Here is a tiny trained network, its code and every weight. The questions are about switching its units off for an input and a target symbol, where a switched-off unit gives its printed mean instead of its output.

import numpy as np


def w(rows, s, z=0):
    codes = np.array(rows[::2]) - 128.0
    scale = np.full(codes.shape[1], s)
    scale[-1] = z or s
    return codes * scale


def norm(h):
    return h / np.sqrt((h * h).mean(-1, keepdims=True) + 1e-5)


def f(y):
    return y / 2 * (1 + np.tanh(0.7978845608 * (y + 0.044715 * y**3)))


def softmax(a):
    e = np.exp(a - a.max(-1, keepdims=True))
    return e / e.sum(-1, keepdims=True)


def log_softmax(a):
    a = a - a.max(-1, keepdims=True)
    return a - np.log(np.exp(a).sum(-1, keepdims=True))


def net(x, mask):
    ids = ['ΛΠΣαβγδεζηθξτφψ'.index(c) for c in x.split()]
    T = len(ids)
    res = E[ids] + P[:T]
    u = 0
    for l in range(3):
        r = norm(res)
        for j in range(2):
            rows = slice(2 * j, 2 * j + 2)
            q, k, v = (r @ M[l][rows].T for M in (Q, K, V))
            z = softmax(np.where(np.tri(T) > 0, q @ k.T / 2**0.5, -1e9)) @ v
            o = O[l][rows]
            res = res + np.where(mask[u + j], z, o[:, -1]) @ o[:, :-1]
        u += 2
        y = f(norm(res) @ A[l][:, :-1].T + A[l][:, -1])
        res = res + np.where(mask[u : u + 4], y, B[l][:, -1]) @ B[l][:, :-1]
        u += 4
    return log_softmax(norm(res)[-1] @ U[:, :-1].T + U[:, -1])


Q, K, V, O, A, B = {}, {}, {}, {}, {}, {}
E = w([
[122,108,86],'Λ',
[128,114,91],'Π',
[172,100,164],'Σ',
[138,121,96],'α',
[172,110,163],'β',
[120,103,92],'γ',
[197,119,174],'δ',
[121,105,92],'ε',
[119,91,118],'ζ',
[170,110,93],'η',
[253,101,147],'θ',
[165,113,57],'ξ',
[170,86,89],'τ',
[179,96,161],'φ',
[174,143,96],'ψ',
],0.019)
P = w([
[90,129,150],'0',
[165,120,105],'1',
[141,81,186],'2',
[158,163,120],'3',
[158,106,13],'4',
[124,86,189],'5',
[115,179,125],'6',
[133,141,1],'7',
],0.027)
Q[0] = w([
[61,127,251],'0.h0',
[86,149,155],'0.h0',
[112,171,183],'0.h1',
[151,186,101],'0.h1',
],0.012)
K[0] = w([
[116,2,196],'0.h0',
[142,76,244],'0.h0',
[123,71,137],'0.h1',
[36,193,186],'0.h1',
],0.0091)
V[0] = w([
[76,184,100],'0.h0',
[116,220,184],'0.h0',
[181,157,2],'0.h1',
[38,77,138],'0.h1',
],0.0098)
O[0] = w([
[235,26,178,2],'0.h0',
[141,30,216,16],'0.h0',
[254,26,58,135],'0.h1',
[52,62,112,40],'0.h1',
],0.0073,0.0036)
A[0] = w([
[108,151,62,35],'0.n0',
[118,195,116,133],'0.n1',
[53,116,94,2],'0.n2',
[4,12,173,188],'0.n3',
],0.012,0.0039)
B[0] = w([
[87,203,214,167],'0.n0',
[57,194,59,217],'0.n1',
[77,255,172,115],'0.n2',
[79,84,50,252],'0.n3',
],0.0067,0.003)
Q[1] = w([
[162,169,138],'1.h0',
[178,133,71],'1.h0',
[70,169,255],'1.h1',
[186,152,237],'1.h1',
],0.0085)
K[1] = w([
[83,190,189],'1.h0',
[128,205,190],'1.h0',
[75,5,155],'1.h1',
[74,93,81],'1.h1',
],0.011)
V[1] = w([
[71,45,103],'1.h0',
[129,112,120],'1.h0',
[193,152,97],'1.h1',
[163,156,9],'1.h1',
],0.011)
O[1] = w([
[138,111,232,56],'1.h0',
[149,121,141,115],'1.h0',
[1,205,97,203],'1.h1',
[84,80,126,255],'1.h1',
],0.0072,0.0057)
A[1] = w([
[81,115,90,2],'1.n0',
[120,124,249,158],'1.n1',
[73,134,62,32],'1.n2',
[30,125,96,229],'1.n3',
],0.014,0.003)
B[1] = w([
[151,147,142,153],'1.n0',
[176,247,161,157],'1.n1',
[194,152,163,217],'1.n2',
[177,102,113,254],'1.n3',
],0.014,0.0066)
Q[2] = w([
[146,181,136],'2.h0',
[122,28,7],'2.h0',
[126,84,240],'2.h1',
[94,69,57],'2.h1',
],0.017)
K[2] = w([
[161,162,182],'2.h0',
[34,143,66],'2.h0',
[243,101,155],'2.h1',
[121,177,4],'2.h1',
],0.016)
V[2] = w([
[208,116,162],'2.h0',
[133,183,174],'2.h0',
[174,188,247],'2.h1',
[252,157,85],'2.h1',
],0.013)
O[2] = w([
[136,63,197,179],'2.h0',
[108,103,126,149],'2.h0',
[8,160,162,159],'2.h1',
[164,161,217,255],'2.h1',
],0.015,0.0097)
A[2] = w([
[204,112,61,174],'2.n0',
[188,158,225,110],'2.n1',
[207,11,173,160],'2.n2',
[123,17,170,3],'2.n3',
],0.013,0.0044)
B[2] = w([
[29,162,145,238],'2.n0',
[159,118,3,255],'2.n1',
[121,9,169,227],'2.n2',
[144,180,166,127],'2.n3',
],0.015,0.0081)
U = w([
[122,79,119,83],'Λ',
[118,75,113,66],'Π',
[93,165,152,254],'Σ',
[118,51,140,118],'α',
[115,148,138,122],'β',
[117,90,116,76],'γ',
[110,193,150,174],'δ',
[124,91,125,90],'ε',
[61,78,31,153],'ζ',
[175,115,126,82],'η',
[244,249,140,160],'θ',
[186,102,119,72],'ξ',
[198,131,128,68],'τ',
[109,160,152,134],'φ',
[186,130,218,94],'ψ',
],0.014,0.0057)

Each question gives the input, a string of symbols that net reads in full, and the target symbol t.
The units are the heads (2 rows each of Q, K, V and O) and the neurons (one row each of A and B). Each row of codes is followed by its name. A weight is (code - 128) times the scale printed after its matrix; where a second scale follows, it is the last column's (O, A, B and U).
mask holds one flag per unit, layer by layer, with each layer's heads first. A switched-off unit (its flag False) gives its mean, the last column of its rows in O or B, instead of its output. The means were averaged over made-up inputs and are rounded, as every weight is.
A unit's drop is (log p(t) with every unit on - log p(t) with that unit switched off) / (log p(t) with every unit on - log p(t) with every unit switched off).
The circuit of an input: a set's keep is (log p(t) with only the set's units on - log p(t) with every unit switched off) / (log p(t) with every unit on - log p(t) with every unit switched off). Starting from the 12 units with the biggest drops (on a tie, the unit counted first), units are removed one at a time, each time the one whose removal leaves the highest keep (on an exact tie, the one counted first), for as long as the keep stays at least 0.8.
units of the circuit, in order: the units of the circuit, biggest drop first
top k neurons: the k neurons with the biggest drops, biggest first
heads that matter: for each layer, one digit per head in row order, 1 if its drop is at least 0.15 and else 0, layers parted by /
input α θ ζ Σ ζ δ ζ θ, target ζ: units of the circuit, in order -> 2.n0
input η θ ε θ η, target θ: heads that matter -> 10 / 01 / 11
input θ ξ θ θ θ Λ ζ, target θ: heads that matter -> 00 / 10 / 00
input ζ η ξ θ θ η Π, target ζ: heads that matter -> 01 / 00 / 01
input θ θ α θ ε Σ θ γ, target θ: heads that matter -> 00 / 10 / 01
input θ τ δ θ α Σ, target Σ: heads that matter -> 00 / 00 / 01
input Σ δ ξ θ, target Σ: units of the circuit, in order -> 0.h1, 2.h1, 1.h1
input θ ζ θ θ ζ Σ, target Σ: top 2 neurons -> 1.n1, 0.n0
input ζ θ α θ φ β α, target ζ: heads that matter -> 01 / 10 / 01
input θ ε θ θ θ ζ θ δ, target θ: heads that matter -> 00 / 10 / 01
input ζ θ ζ φ, target ζ: heads that matter -> 00 / 00 / 01
input Σ Λ θ ζ, target Σ: heads that matter -> 00 / 01 / 01
input η ξ θ θ γ, target θ: units of the circuit, in order -> 2.h1, 1.n2
input ζ ζ ζ ξ Σ θ δ, target ζ: units of the circuit, in order -> 2.h1
input ζ θ δ α ζ θ η, target ζ: top 2 neurons -> 0.n3, 1.n1
input Π θ Σ θ δ η θ θ, target θ: top 3 neurons -> 1.n3, 2.n1, 0.n0
input ζ ψ Σ ξ, target ζ: units of the circuit, in order -> 2.h1, 1.h0
input ζ θ θ δ θ ξ η, target ζ: top 2 neurons -> 0.n3, 1.n2
input θ ζ ξ θ ζ, target θ: heads that matter -> 00 / 10 / 11
input Σ θ ζ τ, target Σ: top 3 neurons -> 1.n2, 1.n1, 1.n3
input ζ θ Σ Π, target ζ: heads that matter -> 01 / 10 / 01
input ζ ξ θ θ Σ, target θ: heads that matter -> 10 / 01 / 11
input ζ ξ γ ζ, target ζ: heads that matter -> 01 / 10 / 01
input θ δ θ Σ θ Σ ζ θ, target ζ: units of the circuit, in order -> 0.h0, 2.n0, 2.h0, 1.n2
input Σ ξ ζ τ, target Σ: top 3 neurons -> 1.n2, 1.n1, 2.n1
input α θ Λ θ ξ, target θ: top neuron -> 2.n1
